Here is a tiny trained network, its code and every weight. The questions are about switching its units off for an input and a target symbol, where a switched-off unit gives its printed mean instead of its output.

import numpy as np


def w(rows, s, z=0):
    codes = np.array(rows[::2]) - 128.0
    scale = np.full(codes.shape[1], s)
    scale[-1] = z or s
    return codes * scale


def f(y):
    return y / 2 * (1 + np.tanh(0.7978845608 * (y + 0.044715 * y**3)))


def softmax(a):
    e = np.exp(a - a.max(-1, keepdims=True))
    return e / e.sum(-1, keepdims=True)


def log_softmax(a):
    a = a - a.max(-1, keepdims=True)
    return a - np.log(np.exp(a).sum(-1, keepdims=True))


def net(x, mask):
    ids = ['αβδεθξστψ'.index(c) for c in x.split()]
    T = len(ids)
    res = E[ids] + P[:T]
    u = 0
    for l in range(3):
        q, k, v = (res @ M[l].T for M in (Q, K, V))
        z = softmax(np.where(np.tri(T) > 0, q @ k.T / 2**0.5, -1e9)) @ v
        res = res + np.where(mask[u], z, O[l][:, -1]) @ O[l][:, :-1]
        u += 1
        y = f(res @ A[l][:, :-1].T + A[l][:, -1])
        res = res + np.where(mask[u : u + 4], y, B[l][:, -1]) @ B[l][:, :-1]
        u += 4
    return log_softmax(res[-1] @ U[:, :-1].T + U[:, -1])


Q, K, V, O, A, B = {}, {}, {}, {}, {}, {}
E = w([
[143,95,173,184,144,115,114],'α',
[148,110,149,110,167,134,61],'β',
[118,206,147,63,238,94,171],'δ',
[139,70,69,135,252,109,28],'ε',
[22,156,85,131,152,123,38],'θ',
[136,186,76,24,169,242,135],'ξ',
[52,29,85,62,53,114,78],'σ',
[251,46,108,168,73,171,71],'τ',
[144,14,200,174,213,70,208],'ψ',
],0.017)
P = w([
[49,142,113,185,159,38,136],'0',
[186,174,90,8,29,86,125],'1',
[88,112,194,222,141,181,136],'2',
[130,175,71,212,148,27,125],'3',
[195,134,127,20,64,92,90],'4',
[99,112,195,222,135,186,131],'5',
[151,181,68,222,142,28,117],'6',
[177,98,148,32,82,81,70],'7',
[94,114,184,224,120,200,126],'8',
[169,190,72,219,151,26,114],'9',
[135,57,132,18,98,99,74],'10',
],0.011)
Q[0] = w([
[50,253,94,188,186,188,38],'0.h0',
[21,251,236,72,160,159,219],'0.h0',
],0.0064)
K[0] = w([
[81,240,130,134,138,161,2],'0.h0',
[77,250,194,31,126,130,247],'0.h0',
],0.0073)
V[0] = w([
[69,253,138,160,120,146,123],'0.h0',
[213,114,116,108,142,164,169],'0.h0',
],0.0058)
O[0] = w([
[124,25,254,231,198,48,134,4],'0.h0',
[51,158,165,168,93,151,114,70],'0.h0',
],0.0079,0.0032)
A[0] = w([
[135,76,196,231,98,144,102,4],'0.n0',
[21,144,76,117,147,60,106,3],'0.n1',
[149,101,235,129,105,149,100,229],'0.n2',
[89,1,27,147,63,165,113,46],'0.n3',
],0.0091,0.0035)
B[0] = w([
[90,176,21,153,7,63,138,177],'0.n0',
[235,119,73,94,124,85,124,240],'0.n1',
[48,174,157,1,196,200,186,174],'0.n2',
[111,194,248,142,159,125,91,252],'0.n3',
],0.0087,0.0043)
Q[1] = w([
[247,200,69,231,145,160,202],'1.h0',
[215,185,133,146,107,68,80],'1.h0',
],0.011)
K[1] = w([
[136,254,220,126,163,77,157],'1.h0',
[132,233,164,148,163,104,48],'1.h0',
],0.0093)
V[1] = w([
[152,124,116,132,129,157,196],'1.h0',
[142,2,39,155,77,193,133],'1.h0',
],0.0067)
O[1] = w([
[178,147,250,143,231,117,136,49],'1.h0',
[11,3,58,125,131,162,174,3],'1.h0',
],0.0074,0.0038)
A[1] = w([
[139,2,122,136,207,91,119,110],'1.n0',
[171,115,103,96,155,104,124,129],'1.n1',
[164,3,248,117,64,224,192,61],'1.n2',
[112,158,179,191,139,214,234,3],'1.n3',
],0.0088,0.0056)
B[1] = w([
[161,75,187,89,200,158,109,225],'1.n0',
[125,174,176,122,60,150,162,253],'1.n1',
[135,136,138,83,188,79,1,177],'1.n2',
[209,47,127,115,85,90,174,178],'1.n3',
],0.014,0.0047)
Q[2] = w([
[2,179,204,18,23,79,136],'2.h0',
[216,218,18,198,144,85,180],'2.h0',
],0.0065)
K[2] = w([
[92,153,36,2,168,38,250],'2.h0',
[57,202,149,162,12,115,43],'2.h0',
],0.0076)
V[2] = w([
[62,145,194,71,98,103,130],'2.h0',
[188,126,231,240,3,242,90],'2.h0',
],0.0049)
O[2] = w([
[34,138,140,90,47,153,147,190],'2.h0',
[132,93,102,205,88,235,1,2],'2.h0',
],0.0087,0.0027)
A[2] = w([
[198,47,121,198,254,214,158,80],'2.n0',
[45,138,137,242,235,133,229,254],'2.n1',
[44,71,126,223,87,198,227,57],'2.n2',
[71,65,200,216,222,37,97,155],'2.n3',
],0.0082,0.0064)
B[2] = w([
[160,144,117,98,63,183,94,228],'2.n0',
[187,183,43,132,221,195,155,192],'2.n1',
[207,142,249,185,114,23,62,135],'2.n2',
[57,59,130,231,82,76,171,254],'2.n3',
],0.013,0.0078)
U = w([
[85,122,69,159,132,96,135,110],'α',
[77,98,184,147,184,134,103,215],'β',
[167,145,173,175,139,103,150,68],'δ',
[177,77,133,57,131,134,142,127],'ε',
[146,75,115,151,72,85,161,31],'θ',
[112,101,137,106,221,141,101,200],'ξ',
[118,151,67,104,2,111,193,164],'σ',
[117,79,115,152,130,164,93,165],'τ',
[177,103,107,139,102,147,199,3],'ψ',
],0.0079,0.0054)

Each question gives the input, a string of symbols that net reads in full, and the target symbol t.
The units are the heads (2 rows each of Q, K, V and O) and the neurons (one row each of A and B). Each row of codes is followed by its name. A weight is (code - 128) times the scale printed after its matrix; where a second scale follows, it is the last column's (O, A, B and U).
mask holds one flag per unit, layer by layer, with each layer's heads first. A switched-off unit (its flag False) gives its mean, the last column of its rows in O or B, instead of its output. The means were averaged over made-up inputs and are rounded, as every weight is.
A unit's drop is (log p(t) with every unit on - log p(t) with that unit switched off) / (log p(t) with every unit on - log p(t) with every unit switched off).
The circuit of an input: a set's keep is (log p(t) with only the set's units on - log p(t) with every unit switched off) / (log p(t) with every unit on - log p(t) with every unit switched off). Starting from the 12 units with the biggest drops (on a tie, the unit counted first), units are removed one at a time, each time the one whose removal leaves the highest keep (on an exact tie, the one counted first), for as long as the keep stays at least 0.8.
circuit, biggest first: the units of the circuit, biggest drop first
k most important neurons: the k neurons with the biggest drops, biggest first
top k neurons in layer l: the k neurons of layer l with the biggest drops, biggest first
input β α θ α θ, target ε: circuit, biggest first -> (2.n3, 0.n1)
input θ ψ ε σ ξ τ β, target τ: circuit, biggest first -> (2.h0, 0.n3)
input ε θ ψ β δ ε θ, target δ: circuit, biggest first -> (0.n1, 1.h0, 0.h0)
input τ θ σ α, target σ: circuit, biggest first -> (0.n3, 1.h0, 1.n0)
input δ β ψ ε ψ ε θ α, target σ: 2 most important neurons -> (1.n0, 1.n2)
input τ τ θ ψ ξ σ δ θ τ, target σ: 4 most important neurons -> (0.n0, 0.n3, 0.n2, 1.n0)
input β ψ β, target ξ: 4 most important neurons -> (0.n2, 0.n0, 2.n1, 0.n3)
input δ β δ ξ, target δ: most important neuron -> (0.n2)
input σ δ ψ θ θ ψ ψ ψ, target β: circuit, biggest first -> (1.n2, 2.n3, 1.n0)
input ε τ ε τ θ θ ψ, target τ: 2 most important neurons -> (0.n3, 2.n0)
input ξ ψ ψ ψ α σ ξ ξ ψ, target θ: circuit, biggest first -> (1.n3, 2.n3)
input θ ε ξ θ, target θ: circuit, biggest first -> (0.h0, 2.n3, 0.n2)
input ε δ τ θ, target τ: circuit, biggest first -> (2.h0, 0.h0)
input ψ σ ξ θ β β δ α θ ε, target δ: circuit, biggest first -> (1.h0)
input θ ψ τ σ ε ψ ξ ε τ, target σ: 4 most important neurons -> (0.n0, 0.n3, 1.n0, 1.n2)
input ε τ ψ ε θ θ, target α: circuit, biggest first -> (0.h0, 1.h0, 2.n3, 2.n1)
input θ θ α α, target α: 3 most important neurons -> (0.n0, 0.n1, 1.n1)
input α ε τ θ, target τ: circuit, biggest first -> (0.h0, 2.h0, 0.n3)
input σ ψ δ ψ ε σ ε ξ ε θ θ, target ε: circuit, biggest first -> (0.n1, 2.n3)
input α ψ δ ψ ψ ψ τ ψ, target β: circuit, biggest first -> (1.h0, 2.n3, 1.n0)
input ψ ψ ξ ξ, target ξ: 3 most important neurons -> (2.n1, 2.n3, 0.n3)
input δ τ ξ, target ε: most important neuron -> (1.n3)
input ψ ψ ε ψ δ δ, target ψ: 3 most important neurons -> (2.n1, 1.n3, 2.n3)
input β τ α, target δ: top 2 neurons in layer 0 -> (0.n0, 0.n1)
input ψ α ψ, target θ: 3 most important neurons -> (2.n3, 1.n2, 1.n3)
input θ ψ ψ ψ β, target σ: 2 most important neurons -> (1.n0, 1.n2)
